Below are the code and all the weights of a small trained network. Each question names an input and a class and asks about switching units off, where a switched-off unit gives its printed mean instead of its output.

import numpy as np


def w(rows, s, z=0):
    codes = np.array(rows[::2]) - 128.0
    scale = np.full(codes.shape[1], s)
    scale[-1] = z or s
    return codes * scale


def f(y):
    return y / 2 * (1 + np.tanh(0.7978845608 * (y + 0.044715 * y**3)))


def log_softmax(a):
    a = a - a.max(-1, keepdims=True)
    return a - np.log(np.exp(a).sum(-1, keepdims=True))


def net(x, mask):
    res = np.array(x, float).reshape(1, 7) / 4 @ E
    y = f(res @ A[0][:, :-1].T + A[0][:, -1])
    res = res + np.where(mask, y, B[0][:, -1]) @ B[0][:, :-1]
    return log_softmax(res[-1] @ U[:, :-1].T + U[:, -1])


A, B = {}, {}
E = w([
[135,128,131,129,132,128,120,125,131,127,125],'x0',
[133,123,124,131,125,130,125,132,128,128,132],'x1',
[155,153,111,238,2,31,125,120,119,193,40],'x2',
[87,128,174,118,145,11,137,198,203,200,230],'x3',
[95,14,146,145,160,96,189,214,195,49,11],'x4',
[13,49,200,202,85,187,64,74,120,136,155],'x5',
[80,116,99,151,246,114,110,152,12,240,72],'x6',
],0.0061)
A[0] = w([
[151,194,106,104,107,144,104,66,88,173,197,78],'neuron 1',
[72,139,197,122,140,21,145,212,206,211,250,60],'neuron 2',
[112,123,134,79,191,177,124,142,139,100,159,32],'neuron 3',
[163,204,84,119,111,146,83,80,94,157,203,102],'neuron 4',
[221,184,47,64,135,89,169,151,148,91,113,68],'neuron 5',
[213,181,64,77,157,101,172,166,145,114,104,32],'neuron 6',
[101,68,138,135,154,104,162,172,164,78,65,111],'neuron 7',
[101,100,160,53,217,180,116,159,131,86,176,85],'neuron 8',
[143,150,125,211,51,46,117,140,122,168,63,97],'neuron 9',
[109,55,138,133,147,115,161,180,159,91,64,103],'neuron 10',
[65,103,112,163,254,117,116,144,17,237,78,35],'neuron 11',
[122,124,155,80,193,170,128,137,133,97,157,9],'neuron 12',
[153,131,48,140,116,220,110,78,86,76,59,56],'neuron 13',
[163,129,182,119,27,146,151,93,213,40,180,2],'neuron 14',
[28,63,193,176,79,171,67,74,141,106,158,87],'neuron 15',
[154,144,121,206,28,55,110,130,124,179,52,87],'neuron 16',
[127,69,136,129,149,124,167,188,149,82,50,76],'neuron 17',
[27,64,216,184,90,189,70,75,131,135,139,72],'neuron 18',
[160,131,99,141,105,224,140,70,72,78,57,77],'neuron 19',
[115,49,114,123,142,104,169,179,167,62,63,114],'neuron 20',
],0.0065,0.0033)
B[0] = w([
[69,191,188,197,94,155,83,99,140,176,135,182],'neuron 1',
[122,75,171,82,154,42,81,81,117,45,54,255],'neuron 2',
[107,103,100,107,118,168,172,97,124,115,159,164],'neuron 3',
[74,188,190,176,109,156,85,107,137,185,139,190],'neuron 4',
[184,124,110,173,183,111,172,184,78,178,111,209],'neuron 5',
[178,143,126,154,184,94,165,170,80,173,128,193],'neuron 6',
[93,187,175,162,101,158,97,98,117,180,152,197],'neuron 7',
[91,93,63,82,102,178,185,81,100,94,193,211],'neuron 8',
[85,85,79,64,138,198,189,82,97,88,203,211],'neuron 9',
[84,188,172,168,113,155,93,99,119,187,153,194],'neuron 10',
[195,129,61,123,32,171,78,207,254,87,78,217],'neuron 11',
[105,107,95,108,118,153,167,102,131,120,165,158],'neuron 12',
[116,81,168,87,155,54,94,98,121,77,85,186],'neuron 13',
[188,120,64,123,62,175,81,215,231,113,81,211],'neuron 14',
[197,138,112,161,198,91,186,194,69,186,110,208],'neuron 15',
[81,81,78,79,129,186,190,85,109,94,203,217],'neuron 16',
[102,173,167,156,104,137,85,106,127,169,145,188],'neuron 17',
[202,142,110,152,195,91,189,182,61,173,120,208],'neuron 18',
[111,91,166,87,163,43,94,100,128,64,83,191],'neuron 19',
[90,180,172,175,102,154,93,94,130,174,150,210],'neuron 20',
],0.0082,0.0074)
U = w([
[65,199,223,194,101,174,76,66,127,207,155,254],'0',
[80,71,46,76,124,206,218,56,109,89,214,110],'1',
[197,130,119,174,210,82,198,216,69,192,109,32],'2',
[175,121,62,129,41,175,67,221,255,98,75,113],'3',
[101,72,207,87,164,9,73,50,122,44,63,139],'4',
],0.0088,0.00073)

Each question gives the input, the list of numbers given to net, and the class t.
The units are the neurons (one row each of A and B). Each row of codes is followed by its name. A weight is (code - 128) times the scale printed after its matrix; where a second scale follows, it is the last column's (A, B and U).
mask holds one flag per neuron, in row order. A switched-off neuron (its flag False) gives its mean, the last column of its row in B, instead of its output. The means were averaged over made-up inputs and are rounded, as every weight is.
A unit's drop is (log p(t) with every unit on - log p(t) with that unit switched off) / (log p(t) with every unit on - log p(t) with every unit switched off).
The circuit of an input: a set's keep is (log p(t) with only the set's units on - log p(t) with every unit switched off) / (log p(t) with every unit on - log p(t) with every unit switched off). Starting from the 12 units with the biggest drops (on a tie, the unit counted first), units are removed one at a time, each time the one whose removal leaves the highest keep (on an exact tie, the one counted first), for as long as the keep stays at least 0.8.
units of the circuit, in order: the units of the circuit, biggest drop first
unit that matters most: the unit with the biggest drop
k most important neurons: the k neurons with the biggest drops, biggest first
drop when u is switched off: that unit's drop, to one decimal
input [-7,-3,-2,-1,-3,8,6], class 2: unit that matters most => neuron 18
input [-1,-8,2,-8,7,-7,-2], class 4: 2 most important neurons => neuron 19; neuron 13
input [-4,-4,8,7,7,0,7], class 1: 2 most important neurons => neuron 9; neuron 16
input [4,1,5,-3,0,5,0], class 1: 2 most important neurons => neuron 16; neuron 9
input [-2,-4,-3,-2,-8,-7,7], class 0: 2 most important neurons => neuron 1; neuron 4
input [-2,0,5,0,-6,7,2], class 2: 2 most important neurons => neuron 18; neuron 15
input [0,-8,7,-8,-1,-6,3], class 4: 2 most important neurons => neuron 19; neuron 13
input [1,1,3,-4,-3,5,5], class 2: 4 most important neurons => neuron 18; neuron 14; neuron 15; neuron 2
input [-3,1,2,0,-1,3,2], class 2: 2 most important neurons => neuron 8; neuron 14
input [-5,0,6,2,2,-7,-6], class 2: 2 most important neurons => neuron 5; neuron 6
input [-5,-4,7,5,0,-6,4], class 1: 2 most important neurons => neuron 9; neuron 16
input [6,-3,-7,-6,8,4,8], class 0: 2 most important neurons => neuron 10; neuron 7
input [-1,1,7,1,5,1,-7], class 1: 3 most important neurons => neuron 16; neuron 9; neuron 11
input [-6,8,4,-3,5,1,8], class 3: units of the circuit, in order => neuron 11
input [-7,6,1,-5,2,3,-4], class 4: 2 most important neurons => neuron 11; neuron 19
input [-6,-2,7,-6,-5,-5,3], class 1: 3 most important neurons => neuron 16; neuron 9; neuron 2
input [2,-3,-4,-5,-4,0,-1], class 4: units of the circuit, in order => neuron 19; neuron 13
input [5,0,0,0,-6,-6,-3], class 0: 2 most important neurons => neuron 4; neuron 1
input [6,8,3,-3,6,-3,5], class 0: drop when neuron 2 is switched off => 0.0
input [-1,-3,-3,-3,4,-2,-1], class 0: unit that matters most => neuron 2
input [-4,-1,-3,-5,-2,8,7], class 2: drop when neuron 15 is switched off => 0.4
input [-3,2,-4,8,-6,1,-2], class 4: drop when neuron 2 is switched off => 1.6
input [-1,-4,-7,-4,4,8,-1], class 2: drop when neuron 15 is switched off => 1.0
